Each row has a name. Each piece below is followed by the name of the row it came from, unless a question asks for something else. Each question is about the rows just above it. Places in a row count from 0.

[-12 -15 -29  -8 -13 -18  -2  -8] -> <159>
[-26  67 -29  40 -77 -61  46  54] -> <190>
[ -2   0   0  -1  -6 -30   0   4] -> <175>
[-90 -10  75 -28 -78 -13 -52  27] -> <123>
[-32 -28  -1  -9  -3 -25 -27 -23] -> <153>
[4] is at row and place | <175>, 7
[-3] is at row and place | <153>, 4
Where in the named rows is [75]? | <123>, 2
[-12] is at row and place | <159>, 0
The entry that follows [-78]: | [-13]
Row and place of [-9] in the named rows: | <153>, 3

[-15 -75 -72  30 -60 -74  29  14 -35  32   5  67 -25 -53 -33 -19  27 -52
  68   3 -77   8  65  48  38  27  62 -66 -29  60  26  56 -24 -16 -36  42
 -61  79 -72 -14 -68 -54  38 -42  44  46 -68  43 -33  76  12  29  59   1
 -40  80 -23 -68 -33  73]  <145>
[-66  40 -74 -28 -70  34  19 -76  31 -58   2 -47  16  24  51 -32  54  33
 -33  55   3 -10 -76 -32  79  30 -10  37 -50  41 -37 -40 -49  26  23 -28
 -69  11   8 -48   7   1  77  67 -48 -77  72  24 -32  11 -37  24  15 -63
 -17  27  76 -48 -70  61]  <123>
[-22  46  80   8 -37  78  32  -9 -28 -49   9 -11  18 -73 -47 -66   1 -26
  52 -11 -67 -42  23 -68 -27 -65  14 -57 -21 -77  78 -51 -25 -72  18  78
  59   8 -65  -1 -66 -70  62 -49 -67  65  45  14 -46   7  11 -19  30  33
  23 -51 -29 -48  52  65]  <190>
[  2  11 -50 -13  -3 -43 -12 -19  38  12 -16  40  35  -9  54  28 -78 -24
  22  25 -75 -70  68 -20   5  49  54 -45  10 -76  43  63   5  49  11  57
 -57 -55  80  22  66  -9  10 -27  67  74  60 -32  62 -19  18  -8  73  17
  70 -16 -56 -25  10 -46]  <17>
[-51  74  43 -14  -5 -64  34 -33   0 -73  30 -79   7  -5 -78  63  59 -55
 -50  62  42 -17 -78  50  44 -63  19 -63  -9  -2   6  37  -1  27   5 -39
  47  43  38  73  77  34 -32  31 -15 -77 -19 -54  36 -62 -24 -20  53  59
  35 -32  -1 -50 -64 -44]  <175>
Where in the named rows is [15]? | <123>, 52
[-23] is at row and place | <145>, 56
[-13] is at row and place | <17>, 3
q: [-22  46  80   8 -37  78  32  -9 -28 -49   9 -11  18 -73 -47 -66   1 -26
  52 -11 -67 -42  23 -68 -27 -65  14 -57 -21 -77  78 -51 -25 -72  18  78
  59   8 -65  -1 -66 -70  62 -49 -67  65  45  14 -46   7  11 -19  30  33
  23 -51 -29 -48  52  65] | <190>
What comes right after [-69] in the named rows? | [11]

[ -1   4   9  -2 -16   1 -29 -12 -11  13  -1  -8  -3  -8  -9 -20  10  24
 -65  -4   5 -13  24  27  15  -4 -10 -14   6  18   3 -42   6 -31   7  27] = <153>
[ -2   6  -8 -15   9 -12  25  15   4 -15   6  27  19  -6  18  21 -35 -30
  45 -30   0   0 -30 -32 -12   6   8   5   6 -22  12  16  15  39  14 -21] = <144>
[  3  14   3  -9 -12  -5 -19 -10 -10   9   9  21  11 -16   5 -10 -31  10
 -31 -48  11 -22  12  15  15   9 -14 -20  18   0  24 -48  21  -4  37  32] = <175>
[ -9  12  14 -12 -30 -17 -32  -5 -20   9   5  10  12 -25   3 -30 -27  19
  12 -43   5 -16  23   1  26  -4 -17 -21  18   8  16 -53  24  -9  31  34] = <145>
[  3  14   3  -9 -12  12 -19 -10 -10   9   9 -12  11 -16   5 -12 -31  10
 -31 -48  11 -22  12  15  15   9 -14 -17  18   0  24 -48  21  -4  37  32] = <17>
[ -5 -10  11 -30 -11  11 -17 -10  -3  13 -11 -28 -18  10 -22 -17  50  32
 -51  55  -6   7  24  21  12 -14  -3   1 -11  27 -26  -7 -21 -35 -27   9] = <26>
[ -5 -12   6  12  -6   9 -11  -6   0   7 -11 -33 -17  14 -17 -13  57  27
 -32  47  -6  11  17  16   7 -10  -1   5 -15  17 -23   3 -22 -31 -29   3] = <128>
q: [ -5 -12   6  12  -6   9 -11  -6   0   7 -11 -33 -17  14 -17 -13  57  27
 -32  47  -6  11  17  16   7 -10  -1   5 -15  17 -23   3 -22 -31 -29   3] | <128>
Which row holds [ -9  12  14 -12 -30 -17 -32  -5 -20   9   5  10  12 -25   3 -30 -27  19
  12 -43   5 -16  23   1  26  -4 -17 -21  18   8  16 -53  24  -9  31  34]? | <145>
q: [  3  14   3  -9 -12  12 -19 -10 -10   9   9 -12  11 -16   5 -12 -31  10
 -31 -48  11 -22  12  15  15   9 -14 -17  18   0  24 -48  21  -4  37  32] | <17>
The row with [ -2   6  -8 -15   9 -12  25  15   4 -15   6  27  19  -6  18  21 -35 -30
  45 -30   0   0 -30 -32 -12   6   8   5   6 -22  12  16  15  39  14 -21] is | <144>

[ -7 -10   0   3   1  -5 -15 -11  -1  -2  -3 -11 -11] -> <128>
[ 26   4  43 -21   4  -5 -43  -7   2 -20 -40 -10  35] -> <17>
[  1   4 -29  15  -8 -17  27  11  -5   6  -5  23  -7] -> <159>
[ 21  51  -3 -29   7 -28  18 -77 -56  50 -20 -19 -30] -> <26>
[ 21  51  -3 -29   7 -28  11 -34 -41  -1   7 -26 -64] -> <123>
[ -4   7   0 -15 -14  -1 -19  -2 -17 -19 -10 -18  -5] -> <50>
[ 7  5  6  4  5 -2 -3  3  2  2 -5  3  3] -> <144>
[ 51  16  79 -13  30   3 -46  -7  22  -2 -42   1  61] -> <153>
[ 31  22  -8  -1 -14 -24  -6  10 -13  -5 -39  31  28] -> <213>
Right after [-46] comes | [-7]
The row with [  1   4 -29  15  -8 -17  27  11  -5   6  -5  23  -7] is | <159>
The entry that follows [-77]: | [-56]
Where in the named rows is [-24]? | <213>, 5
Row and place of [-18] in the named rows: | <50>, 11

[-75 -19 -36 -12 -24]  <175>
[-60 -52   7 -16 -15]  <153>
[-74 -55  65 -92  55]  <159>
[-19 -55 -74 -20  55]  <26>
Row and place of [-92] in the named rows: | <159>, 3
Row and place of [-15] in the named rows: | <153>, 4
Right after [-52] comes | [7]
The entry that follows [-36]: | [-12]
[-52] is at row and place | <153>, 1
Right after [-12] comes | [-24]
Row and place of [-16] in the named rows: | <153>, 3

[-29 -13 -18 -65  27]  <123>
[ -1   7  13   8 -30]  <145>
[-29 -13 -99   8  27]  <153>
Row and place of [7] in the named rows: | <145>, 1
Row and place of [-30] in the named rows: | <145>, 4

